B, the same points measured another way; then each row and its match in B
In the rows, 100 means zero.
B:
1: [109 107  97  99  75 110  84 101  99 134  77  82 118  67 107  98 115  97
  94 101 102  92  79  91 113  77 114 105 120 114  93]
2: [110 107 105 104  68  90  77  96  94 129  99  81 113  71 104 104 113 103
  96 107  74  97  95  95 117  75 101 102 111 113  98]
3: [125 105  97 100  62 110  78  84  93 128 107  61 116  74 108 101 110  95
  93 106  98  98  74  97 108  79 107 100 152  97  84]
4: [119 100  82  97  82  82  80  99 105 129  96  82 118  77 100 107 113 101
 114 109  99  98  92  95 110  73 109 107 100 138 103]
5: [100 101 103  94  78  85  91  98 100 104  89  96 118  92  92 104 105  93
 113  98  95 108  95  95 101  89 110 106  81 120 102]
6: [115 103 110 100  58 102  88  94  89 120 103  71 122  88  99  92 114  93
  99  99  59  89  94  98 109  82  98 103 130 125  97]
7: [127 100  92  97  76 116  78  92  99 136 116  73 112  73 112 109 119  99
  84 110  75  71  79 101 118  80  95 104 126 117  80]
8: [123 116  92 100  95 112  77 114 112 145 107  62 115  71 115 116 124  97
  86 111 122  69  79 105 121  73  99  98 170  98  76]
9: [111 105  99 124  92 107  88 107 105 132  99  77 106  71 116  91 111 108
  81 104  70  77  86 104 109  88  98 102 146 101  91]
10: [109  95  83  81  94  76  80  99 101  92 104  98 119  99  87 118 106  91
 127 118 138 119 105  96 103  79 115 103  36 130 110]
11: [109 102  71  94 116 123  91 116 100 120  97  95  97  75 110  92 103 113
  73 105 138  91  82 106 102  98 110  99 112  95  89]
12: [116 104  83  94  95  96  83 106 103 128 100  94 109  80 109 112 110 104
  94 111 120 100  79 101 112  81 116 105 102 116  95]
13: [112  94 105  93  62 112  90  84  86 131  98  82 109  86 107  88 111  98
  79  95  84  92  80  94 112  88 101 102 161 107  79]
14: [105 100 100 104 103 108  94 100  97 109 108  90 107 104 108 107 100 105
  94 109  81  93  93 108 105  97  98 105 117 114  93]
15: [119 110 102 107  68  89  94 113 112 141  93  76 119  74 111 110 124 102
 101 107  68  77  89 100 117  71  84  96 153 120  95]
16: [113 106 109 111  67  94  90 107 112 129  94  92 118  74 108 101 121 100
  93 101  59  81  84 110 113  78  88 103 118 116  98]
17: [108  98  81 128 104  75  79 113 114 124  87  89 114  66 103 120 103 102
 123 118 106 113  80 107 109  82 117 119  39 134 110]
18: [113 102 108 111  72 118  91  90  88 123 105  79 113  84 112  93 109  99
  77 101  66  84  78 100 110  87 100 103 146 102  90]
19: [101 104  84  99 117  95  90 110 120 118 101  97  93  89 110 111 107  97
  90 105 143  96  77 108 105  95 104 102 116  87  94]
20: [100 102 110  91  83  99  96 115 115 142  89  71 119  83 108 111 113  90
 106  90  84  78  93  97 113 103 105 111 133 103  87]
21: [111 105 104  96  77 102  87  99 104 121 104  80 118  90 102 104 113  93
 103 102  87  88  95  95 111  84  96 100 124 105  99]
22: [104 105 117 106  76 116  82  99 105 136  98  72 124  69 115 117 114  93
  90  98  72  85  79 107 114  86  95 108 149  88  91]
23: [112 106  98  90  85 104  87 107  89 106 117  95 104 101 108 111 111 103
  92 108  89  91  93 105 110  90 100  99 128 117  99]
24: [111 108 116 107  66  97  88  94  93 134 104  72 110  90 111 104 110  98
  89 107  57  82  87  95 117  82 101 104 147 108  83]
25: [114 103  71 114 125 111  82 119 105 122  98  96  98  56 112 101 105 118
  69 112 109  85  70 124 109  91 111 106  82 104  96]
26: [112 113  82 119 105  98  76 122 114 134  91  88 105  46 112 110 111 113
  92 114 107  89  79 103 114  70 110 103  80 108 100]
27: [119 107  96 102  84 105  89 111 100 119 114  82 110  79 108 109 111 103
  84 104  87  84  86 115 112  86  88  99 131 108  88]
28: [116 100  99  91  79  90  91  89  87 106 104  90 104  97  93  99 107 106
 100 106  87 102  98  95 109  82  96  94 114 119  96]
29: [124 114 108 103  52 100  89 118 114 145 103  71 128  59 119 106 133 100
  81 102  51  62  85 113 120  65  79  98 170 114  90]
30: [102 105 102  98  91  98  98 113 106 112  94  83 114  94 103  98 109  92
  97  93 103  97  95  94 100  98 104 103 120  94  94]
31: [119 113 102  77  76 103  91 112  99 134 110  73 114  98 113 107 119 101
  93 110  62  65  90 104 115  78  98 102 157 131  80]
32: [124 110  79 113 108 105  72 112 119 138 106  80 106  53 116 125 116 102
  91 117 123  79  69 115 118  79 109 105  93  87  90]
33: [104 101 108 102  73 120 102  98  96 115 109  79 111  91 105  87 108 103
  87  89  68  84  98 102 104 102  90 101 156  99  87]
34: [111 100 103  90  59 102  85  73  90 112  93  91 112  85  97  98 110  90
  96 100 115 103  78  87 109  77 109  95 120  99  91]
35: [109 101  96  95  91 104  93  94  95 112 100  88 106  93 101 101 104  95
  93  99 109  92  94 101 108  93  98  97 131  97  86]
36: [101 110 123 115  73  95  88  98 107 125  98  75 127  95  97 108 110  84
  99 100  82  92  95 103 109  85 111 106 115  98 102]
37: [114 102  91  76  83  87  83 100  96 112 105  91 119  98  95 111 113  89
 118 108 119 109 102  83 110  79 115 104  86 133  97]
38: [ 93 103 126  92  72  99  92  97  98 119  98  76 115 105 102 106 106  95
 119  96  44  96 107  90 105  96 100 108 114 111  99]
39: [120 100  88  84  73  92  81  97  90 115 102  85 116  93  98 106 111 105
 111 111 104 116  91  92 109  77 104 101 116 137 104]
40: [108 103  94 108  84  97  82  97  97 114 100  89 112  79 100 111 104 102
 102 115 100 104  83 103 111  82 112 103  83 111 106]
41: [119 103  94 106  65  90  77  96 102 121  96  83 124  71  99 108 117  98
 100 111  85  96  79 102 112  66 102 106  97 132 104]
42: [122 101  91 107  73  90  72 102 114 141  95  73 121  60 103 109 122  97
 101 106 104  93  77  92 126  67 105 107  91 119  92]
43: [115 113 110  96  75  93  84 109 100 122 106  77 112  81 111 124 118  99
 100 108  59  71  94 112 119  75  85  96 157 117  94]

[105 121 110 112 141 125 103 102 110 121 111 100  98 114 112 104 110 123
 115  93 107  94 102  99 113 119 109 114 127 124 100 126 133 124 111  97]
20
[106 117 103 106 151 129  98 117 111 120 106 110 116 120 115 102 117  95
 124 117 106 117 112 119 115 130 124 130 122 126 117  99  99 105 109 111]
1
[102 112 120 102 127 153 110 115 105 122 101 116 100 103 125 119 126 109
 132 105 142 107 115 123 105 114 115 137 121 119 102 118 111 124 110 130]
3
[106 104 107 102  93 131 105 106 102 114  99 100  96  99 108 112 116 100
 107 103 114 105 114 113 100  99 102 126  97 115 106 102 101 106 112 111]
28
[107 114 109 105 131 112 104 124 111 136 102 109 114 122 123 126 123 122
 120 117 110 118 122 122 109 103 111 131 111 122 118 105  98 111 116 113]
41
[107 112 107 105 127 116 102 115 107 119 102  96 113 122 116 113 105 130
 111 113  83 114 114 111 107 111 107 139 115 111 114 108 100 101 117 114]
16
[110 107 119 105 127  93 112 132 106 136  99 113 114 112 110 123 111 129
 114  97 127 120 109 106 106  96  99  69 103 108 107 111 116 116 115  70]
17
[106 113 105 103 127 112 104 131 109 124 101 107 111 117 115 132 126 120
 112 104 109 111 112 111 110 108 110 103 113 124 112 104 108 116 112 100]
4
[110  99 116 104 130 105  99 147 107 123  94  96 122 119 102 104 115 122
 116 118 111 130 105 105 114 123 110 106 109 112 130 102 100  88 116 109]
26
[107 112  99  99 119 125 100  89  99 100 105  96  97 105 112  99  99 108
 116 107 108  94  99 110  96 122 102 144 116 107 102 108 102 111 104 109]
33
[106 124 104 108 116 109 103 121 112 123 106 110 112 120 109 119 124 106
 115 104 105 103 112 111 110  88 107 107 105 140 109 106 104 119 109 104]
37
[100 111 118 111 129 136 106 117 109 116 106  98  93 110 115 111 117 115
 117 105 116 105 113 120 107 120 113 149 126 117 101 113 102 114 117 119]
24
[110 117 113 110 136 121 103 107 108 105 110  99 103 113 108 132 127 129
 110 107 105 105 105 107 121 120 117 142 123 124 115 111 111 131 112 117]
31
[111 104 116 102 113 123 105 107 101 116 101  96 114 111 110 110 112 126
 108 106 118 117 103 106 105 107 104 130 103 105 118 111 113 104 112 117]
27
[ 92 112 100 100 118 130 103 110 114 108 103 119  99 117 120 114 116  86
 129 100 103 109 128 128 110 100 117 126 119 129 105  96  97 104 102 131]
34
[107 110 108 109 110  84 105 123 112 129 108 115 123 119 107 130 116 105
 108  98 105 108 113 110 104  69 107  78  83 124 110 101 109 116 109  96]
10
[110 112 105 100 118 112  96  97 104 113 109 103 111 112 108  87 103 107
 117 103 100  99  95 105 106 105 112 115 106 108 108 107 104 117 103  99]
30
[105  99 105 101 105 107 101 104  98  95  96 108 117  98  97  98 104  97
 107 108 114 119  90  85 111 121 113  93 107 108 118 105 108  90  95 106]
11
[104 112 111 104 127 128 105  97 101 107 102 105  93 107 111 111 110 110
 117 112 119 107 106 118 104 125 110 149 123 113 104 113  99 107 115 122]
18
[ 99 115 111 112 151 112 104 118 108 131 108 110 101 122 117 106 107 122
 118 108 118  95 116 114 101 115 111 132 111 112  95 110  98 132 111 105]
36
[106 117 111 100 110 127 108 110 107 124 101 112 101  98 119 134 130 109
 117 105 119 102 109 118 104 104 110 118 101 134 107 107 108 120 109 106]
39
[106 116 108 111 156 144 107 112 112 122 108  95 119 123 125 120 119 147
 125 116 101 116 118 108 113 122 123 162 126 121 128 110 109 109 127 123]
29
[105 109 108 107 128 128 101 127 114 128 104 101 103 119 113 117 110 111
 127 110 108 109 114 127 106 114 116 141 114 126 114 102  97 103 116 110]
2
[108 103 114 111 128 133 100 109 110 120 105  87  98 120 113 126 122 136
 116 109 105 104 108 118 113 106 107 140 109 115 111 110 103 110 117 121]
43
[100 102 109 104 106 117 102 104 103 103 101 106  97 109 109 103 111 101
 112 104 112 102 103 104 102 107 104 116 109 107 102 108 101 104  98 107]
35
[106 120 105  95 128 123 100 106 104 123 103 103 101 113 116 119 110 116
 118 110 110  96 110 125 102 113 115 149 118 119 107 108  98 124 110 108]
6
[101 115 103 107 117 141 104  97 110 106 109 110  92 110 116 111 113  99
 126  99 103 102 109 122 112 120 124 145 126 125  97 115 105 105 104 118]
13
[105 113 113 105 133 140 105 117 108 119 104 100 105 116 122 123 129 138
 112 110 107 102 113 110 112 115 108 132 119 118 115 110 110 114 122 110]
15
[109 105 110 108 105 120 106  96 103 109 104  96 107 105 103 116 109 115
 104  99 109 115 106 114 107 102 110 124  93 115 108 102 111 104 113 121]
23
[102 102 114 113 125 114 109 124 107 112 104 109 115 109 113 116 116 109
 108 101 118 125 110 103 116 108 116  96 102 126 110 107 114 100 111 111]
12
[ 97  91 113 107 108 114 112 117 103 106 100 108 113 105 110  97 111 114
 100  91 116 121 107  85 114 104 100  77 101 108 100 108 120  99 102 116]
19
[109 115 105 108 123 118 102 111 110 119 106 103 104 121 108 115 113 119
 121 104 100  98 105 114 109 101 108 130 113 120 107 111 102 112 114 115]
21
[112  92 114 105 114 102 109 116 100 107  87 103 119 100  96 109 109 114
  99 108 126 141 101  89 112 124 109  84 100  97 125 114 113  85 113 105]
25
[100 112  99  98 117  98  99 109 109 121 102 107 104 106 111 112 110 104
 113 103 100  99 114 113 102  97 111 106 109 119 103 103 101 116 104  95]
5
[115 114 113 108 146 125 105 142 114 132 106 110 119 138 126 114 123 120
 123 108 112 128 118 126 116 110 109 137 115 135 124 110 119 101 122 115]
42
[107 112 118 116 142 140 110 107 109 137 110  97  98 111 116 110 114 126
 137  98 117 104 109 116 113 116 113 142 124 118 101 126 110 110 118 123]
22
[108 120 108 101 128 119 100 104 110 125 114  95  85  99 109 112 101 116
 117  94 103  80 102 119 102 105 107 132 118 118  92 115 103 130 110  99]
38
[114 115 116 115 133 125 109 125 107 113 106 104 108 126 106 134 119 123
 123 106 117 121 108 115 117 111 111 142 121 120 109 123 111 104 123 127]
7
[110 109 128 111 142 147 110 122 110 116 102 106 111 125 113 114 139 132
 132 109 131 119 108 100 121 127 105 138 116 130 121 119 115 112 118 128]
8
[106 102 113 105 114 105 107  98  97 103 103  96  99  95 105 109 108 112
  98  98 116 107 101 108 106 110 105 114  99 105 101 111 109 107 106 108]
14
[111  94 127 115 138 119 114 145 108 116  98 106 121 122 102 119 122 131
 116 102 130 139 115  95 122 107 107  88 111 113 118 117 120  94 122 125]
32
[100 101 112 108 121 111 107 118 105 121  97 107 103 107 107 122 111 108
 110 105 122 115 115 116 104 107 108 101 105 116 108 103 105 104 115 111]
40
[103 103 111  99 129 124 101 118 101  98  97  98  97 109 110 104 109 120
 114 104 116 112 104 109 104 130 111 124 120 104 109 109  96 102 109 109]
9
